Below is a small trained network, with its code and all its weights. Each question gives an input and a class and asks what happens when units are switched off, that is, made to give their printed mean instead of their output.

import numpy as np


def w(rows, s, z=0):
    codes = np.array(rows[::2]) - 128.0
    scale = np.full(codes.shape[1], s)
    scale[-1] = z or s
    return codes * scale


def f(y):
    return np.maximum(y, 0)


def log_softmax(a):
    a = a - a.max(-1, keepdims=True)
    return a - np.log(np.exp(a).sum(-1, keepdims=True))


def net(x, mask):
    res = np.array(x, float).reshape(1, 3) / 4 @ E
    y = f(res @ A[0][:, :-1].T + A[0][:, -1])
    res = res + np.where(mask, y, B[0][:, -1]) @ B[0][:, :-1]
    return log_softmax(res[-1] @ U[:, :-1].T + U[:, -1])


A, B = {}, {}
E = w([
[174,130,162,117,60,220,214,229,72,240,225,86],'x0',
[122,2,157,43,233,231,81,61,46,159,66,24],'x1',
[73,65,191,72,161,171,217,152,230,47,171,186],'x2',
],0.0059)
A[0] = w([
[132,227,78,228,25,3,181,200,237,96,187,231,20],'N0',
[79,161,76,152,201,81,22,38,181,26,33,186,70],'N1',
[57,127,90,139,126,11,62,59,171,35,57,190,36],'N2',
[102,74,171,56,189,160,124,112,128,153,72,60,5],'N3',
[168,161,83,188,131,112,66,134,77,165,126,100,39],'N4',
[179,183,133,95,37,205,201,211,97,231,231,133,33],'N5',
[198,204,86,192,61,107,39,105,64,166,92,105,101],'N6',
[72,109,211,101,121,163,200,134,195,59,128,169,1],'N7',
[56,99,173,70,159,151,192,144,218,34,195,190,58],'N8',
[201,158,62,160,85,88,72,117,64,161,81,141,60],'N9',
[182,150,79,160,97,59,79,126,93,162,76,85,37],'N10',
],0.0053,0.0044)
B[0] = w([
[217,151,43,67,238,98,42,75,223,225,29,23,255],'N0',
[148,57,191,222,26,209,210,193,143,204,122,149,217],'N1',
[177,44,142,225,23,217,186,187,119,235,133,172,198],'N2',
[220,96,97,22,213,145,43,68,173,164,60,86,181],'N3',
[169,202,189,81,144,122,187,66,56,117,193,231,155],'N4',
[134,52,143,213,36,233,185,212,121,183,108,117,213],'N5',
[105,216,183,81,140,83,147,113,88,33,189,182,191],'N6',
[129,231,255,46,165,48,169,55,3,106,197,203,166],'N7',
[73,216,191,65,132,69,148,92,53,37,155,237,197],'N8',
[111,223,184,65,129,101,147,94,60,100,185,179,167],'N9',
[146,176,197,53,157,106,162,98,90,82,163,207,159],'N10',
],0.0061,0.0085)
U = w([
[133,45,176,254,17,241,221,225,123,217,146,162,26],'0',
[73,225,222,48,156,39,174,73,39,37,234,228,2],'1',
[198,124,56,54,249,111,24,63,207,220,31,27,96],'2',
[73,126,112,191,104,121,118,189,147,89,121,108,230],'3',
],0.0068,0.0052)

Each question gives the input, the list of numbers given to net, and the class t.
The units are the neurons (one row each of A and B). Each row of codes is followed by its name. A weight is (code - 128) times the scale printed after its matrix; where a second scale follows, it is the last column's (A, B and U).
mask holds one flag per neuron, in row order. A switched-off neuron (its flag False) gives its mean, the last column of its row in B, instead of its output. The means were averaged over made-up inputs and are rounded, as every weight is.
A unit's drop is (log p(t) with every unit on - log p(t) with that unit switched off) / (log p(t) with every unit on - log p(t) with every unit switched off).
The circuit of an input: a set's keep is (log p(t) with only the set's units on - log p(t) with every unit switched off) / (log p(t) with every unit on - log p(t) with every unit switched off). Starting from all 11 units, units are removed one at a time, each time the one whose removal leaves the highest keep (on an exact tie, the one counted first), for as long as the keep stays at least 0.8.
units of the circuit, in order: the units of the circuit, biggest drop first
unit that matters most: the unit with the biggest drop
k most important neurons: the k neurons with the biggest drops, biggest first
drop when u is switched off: that unit's drop, to one decimal
input [1,7,-8], class 1: units of the circuit, in order : (N0, N6)
input [1,-8,-7], class 2: 3 most important neurons : (N0, N8, N7)
input [2,0,4], class 1: 3 most important neurons : (N1, N2, N0)
input [-8,-4,7], class 0: unit that matters most : N2
input [-1,2,4], class 1: units of the circuit, in order : (N0, N5)
input [3,-4,1], class 2: 3 most important neurons : (N0, N1, N2)
input [-8,8,7], class 0: 2 most important neurons : (N1, N2)
input [-7,-7,0], class 0: 2 most important neurons : (N2, N1)
input [-3,4,4], class 1: 4 most important neurons : (N0, N5, N8, N2)
input [4,-5,1], class 2: 3 most important neurons : (N0, N1, N2)
input [0,5,6], class 1: 2 most important neurons : (N0, N8)
input [1,-1,0], class 3: 2 most important neurons : (N0, N1)
input [4,0,-5], class 1: 3 most important neurons : (N1, N6, N2)
input [-2,3,-3], class 3: units of the circuit, in order : (N0)
input [5,6,1], class 2: 2 most important neurons : (N1, N3)
input [-6,5,-1], class 0: 2 most important neurons : (N1, N0)
input [6,-8,4], class 2: 3 most important neurons : (N0, N1, N2)
input [-1,4,-6], class 1: drop when N0 is switched off : 0.2
input [6,-7,-3], class 2: drop when N2 is switched off : 0.2
input [-6,-7,-5], class 2: drop when N1 is switched off : -0.4
